Below is a small trained network, with its code and all its weights. Each question gives an input and a target symbol and asks what happens when units are switched off, that is, made to give their printed mean instead of their output.

import numpy as np


def w(rows, s, z=0):
    codes = np.array(rows[::2]) - 128.0
    scale = np.full(codes.shape[1], s)
    scale[-1] = z or s
    return codes * scale


def norm(h):
    return h / np.sqrt((h * h).mean(-1, keepdims=True) + 1e-5)


def f(y):
    return np.maximum(y, 0)


def softmax(a):
    e = np.exp(a - a.max(-1, keepdims=True))
    return e / e.sum(-1, keepdims=True)


def log_softmax(a):
    a = a - a.max(-1, keepdims=True)
    return a - np.log(np.exp(a).sum(-1, keepdims=True))


def net(x, mask):
    ids = ['αγθλφψω'.index(c) for c in x.split()]
    T = len(ids)
    res = E[ids] + P[:T]
    u = 0
    for l in range(2):
        q, k, v = (norm(res) @ M[l].T for M in (Q, K, V))
        z = softmax(np.where(np.tri(T) > 0, q @ k.T / 4**0.5, -1e9)) @ v
        res = res + np.where(mask[u], z, O[l][:, -1]) @ O[l][:, :-1]
        u += 1
        y = f(norm(res) @ A[l][:, :-1].T + A[l][:, -1])
        res = res + np.where(mask[u : u + 12], y, B[l][:, -1]) @ B[l][:, :-1]
        u += 12
    return log_softmax(norm(res)[-1] @ U[:, :-1].T + U[:, -1])


Q, K, V, O, A, B = {}, {}, {}, {}, {}, {}
E = w([
[138,212,132,169],'α',
[137,223,253,104],'γ',
[127,66,99,108],'θ',
[116,69,126,112],'λ',
[150,115,83,101],'φ',
[93,153,131,146],'ψ',
[181,133,165,121],'ω',
],0.0035)
P = w([
[124,166,65,91],'0',
[72,111,94,114],'1',
[143,91,198,4],'2',
[138,149,80,109],'3',
[68,137,92,139],'4',
[152,73,213,29],'5',
[142,144,84,139],'6',
[67,138,98,161],'7',
[167,54,227,59],'8',
[150,129,98,175],'9',
[81,97,102,197],'10',
[174,51,236,96],'11',
[144,133,98,164],'12',
],0.0025)
Q[0] = w([
[198,132,226,128],'L0H0',
[106,152,114,94],'L0H0',
[51,185,17,140],'L0H0',
[215,15,255,135],'L0H0',
],0.0052)
K[0] = w([
[211,105,139,162],'L0H0',
[126,199,127,109],'L0H0',
[1,146,114,4],'L0H0',
[208,84,166,229],'L0H0',
],0.006)
V[0] = w([
[4,166,99,77],'L0H0',
[168,112,103,174],'L0H0',
[141,99,133,184],'L0H0',
[130,139,99,90],'L0H0',
],0.0032)
O[0] = w([
[180,58,174,241,1],'L0H0',
[112,95,75,4,112],'L0H0',
[120,128,98,19,64],'L0H0',
[87,83,165,192,168],'L0H0',
],0.0018,0.00093)
A[0] = w([
[145,172,170,170,59],'L0N0',
[203,209,59,65,233],'L0N1',
[60,164,150,44,109],'L0N2',
[1,60,94,149,254],'L0N3',
[179,142,85,56,130],'L0N4',
[239,95,162,86,72],'L0N5',
[127,47,41,89,205],'L0N6',
[127,35,78,75,214],'L0N7',
[118,21,235,86,137],'L0N8',
[34,37,193,138,57],'L0N9',
[185,87,80,132,109],'L0N10',
[79,69,99,68,161],'L0N11',
],0.0028,0.0012)
B[0] = w([
[110,121,117,189,151],'L0N0',
[99,178,176,187,253],'L0N1',
[135,78,41,158,172],'L0N2',
[185,39,156,40,212],'L0N3',
[48,72,127,97,201],'L0N4',
[97,8,145,133,219],'L0N5',
[174,167,163,198,193],'L0N6',
[134,168,135,199,210],'L0N7',
[136,220,100,207,227],'L0N8',
[117,252,202,124,167],'L0N9',
[102,147,174,104,160],'L0N10',
[166,150,99,193,179],'L0N11',
],0.0028,0.0023)
Q[1] = w([
[148,111,77,2],'L1H0',
[172,165,139,185],'L1H0',
[149,115,120,166],'L1H0',
[52,107,211,251],'L1H0',
],0.0038)
K[1] = w([
[128,112,21,111],'L1H0',
[150,100,199,123],'L1H0',
[133,133,151,133],'L1H0',
[76,98,253,167],'L1H0',
],0.0056)
V[1] = w([
[73,135,62,36],'L1H0',
[85,164,119,251],'L1H0',
[30,136,48,141],'L1H0',
[159,122,21,68],'L1H0',
],0.0016)
O[1] = w([
[138,119,224,162,26],'L1H0',
[90,69,83,80,195],'L1H0',
[213,74,191,171,75],'L1H0',
[179,225,195,248,3],'L1H0',
],0.0016,0.0019)
A[1] = w([
[160,114,141,174,62],'L1N0',
[100,114,139,168,51],'L1N1',
[119,149,108,146,47],'L1N2',
[142,161,121,154,98],'L1N3',
[95,121,160,117,38],'L1N4',
[138,165,132,149,116],'L1N5',
[88,132,143,146,99],'L1N6',
[121,112,125,2,156],'L1N7',
[131,138,128,175,7],'L1N8',
[165,131,166,94,111],'L1N9',
[91,97,130,133,145],'L1N10',
[177,164,136,106,129],'L1N11',
],0.0075,0.0016)
B[1] = w([
[84,154,152,123,166],'L1N0',
[145,163,109,91,171],'L1N1',
[157,166,116,131,145],'L1N2',
[140,101,147,110,148],'L1N3',
[158,78,141,141,178],'L1N4',
[148,123,168,132,152],'L1N5',
[165,69,124,117,186],'L1N6',
[148,65,103,3,252],'L1N7',
[159,114,116,78,150],'L1N8',
[110,147,93,158,185],'L1N9',
[71,166,130,149,205],'L1N10',
[53,113,80,124,153],'L1N11',
],0.0053,0.0033)
U = w([
[181,50,65,210,44],'α',
[85,198,174,95,7],'γ',
[127,154,131,180,250],'θ',
[180,162,122,152,167],'λ',
[52,193,18,132,92],'φ',
[141,106,255,150,32],'ψ',
[117,48,108,34,197],'ω',
],0.011,0.0023)

Each question gives the input, a string of symbols that net reads in full, and the target symbol t.
The units are the heads (4 rows each of Q, K, V and O) and the neurons (one row each of A and B). Each row of codes is followed by its name. A weight is (code - 128) times the scale printed after its matrix; where a second scale follows, it is the last column's (O, A, B and U).
mask holds one flag per unit, layer by layer, with each layer's heads first. A switched-off unit (its flag False) gives its mean, the last column of its rows in O or B, instead of its output. The means were averaged over made-up inputs and are rounded, as every weight is.
A unit's drop is (log p(t) with every unit on - log p(t) with that unit switched off) / (log p(t) with every unit on - log p(t) with every unit switched off).
The circuit of an input: a set's keep is (log p(t) with only the set's units on - log p(t) with every unit switched off) / (log p(t) with every unit on - log p(t) with every unit switched off). Starting from the 12 units with the biggest drops (on a tie, the unit counted first), units are removed one at a time, each time the one whose removal leaves the highest keep (on an exact tie, the one counted first), for as long as the keep stays at least 0.8.
circuit, biggest first: the units of the circuit, biggest drop first
top k neurons: the k neurons with the biggest drops, biggest first
top k neurons in layer l: the k neurons of layer l with the biggest drops, biggest first
drop when u is switched off: that unit's drop, to one decimal
input α φ α γ ω λ ω λ ω ω λ, target φ: top 3 neurons in layer 1 -> L1N7, L1N1, L1N4
input α ω λ ψ φ, target α: circuit, biggest first -> L1N7, L0N3, L0H0, L0N6
input λ ψ λ θ, target α: circuit, biggest first -> L1N7, L0H0
input ω ψ ψ ψ ψ φ, target ψ: top 3 neurons -> L0N7, L0N8, L1N7
input ψ θ ω ω ω ω λ ω ω ψ θ, target φ: circuit, biggest first -> L1N7, L0N9
input ψ ψ ω θ ω ω ψ λ α ω ω, target φ: circuit, biggest first -> L1N7, L0H0
input θ ω ω ψ ψ ω ω θ λ ω φ, target α: circuit, biggest first -> L1N7, L0N3, L0N6
input λ ω ω φ, target λ: top 3 neurons -> L1N7, L0N6, L0N1
input ω ω θ ω λ ω α ψ θ, target ψ: top 4 neurons in layer 0 -> L0N7, L0N6, L0N8, L0N11
input λ ω ω α ω, target λ: top neuron -> L0N3
input γ ω θ θ ψ, target ω: top 4 neurons in layer 0 -> L0N3, L0N8, L0N7, L0N1
input ω θ ω θ α ω ω ψ, target ω: top 4 neurons in layer 0 -> L0N3, L0N8, L0N1, L0N7
input ψ θ ω α α ψ, target ψ: top 2 neurons -> L0N8, L1N7
input ω φ λ ω λ ω ω ω ω φ λ, target φ: top neuron in layer 0 -> L0N1
input ω ω ω ω γ ω ω ω ω ω ψ γ, target ω: top 2 neurons -> L0N1, L1N7
input ω ψ ω ω θ θ λ ω ψ φ, target λ: top 2 neurons in layer 0 -> L0N6, L0N10
input θ α λ ψ θ θ, target ψ: top 3 neurons -> L1N7, L0N8, L0N5
input φ γ ψ, target ψ: top 3 neurons in layer 0 -> L0N8, L0N9, L0N4
input θ ω φ θ λ, target γ: top 2 neurons -> L0N9, L0N3
input ω ω ω ω θ γ ω ω ω λ α, target λ: top 2 neurons in layer 0 -> L0N4, L0N5
input λ ψ ψ ψ ω ψ ω α ω ω θ ω λ, target ψ: top neuron in layer 0 -> L0N6
input ψ ψ ω γ ω ω ω ω ω ψ ψ ω λ, target ψ: top 4 neurons in layer 0 -> L0N6, L0N7, L0N3, L0N11
input θ ω φ ω λ, target γ: drop when L1N7 is switched off -> 0.4
input ω θ θ ω ω α ω θ ω ψ ω α, target ω: drop when L0N7 is switched off -> 0.6
input ω ω λ ω ω λ ω θ ω ω θ, target φ: drop when L0N9 is switched off -> 0.7
input ψ λ ω ω ω φ γ λ α ω φ α, target ω: drop when L1N1 is switched off -> 0.0
input ω θ λ φ γ ω γ γ, target ψ: top neuron in layer 0 -> L0N8
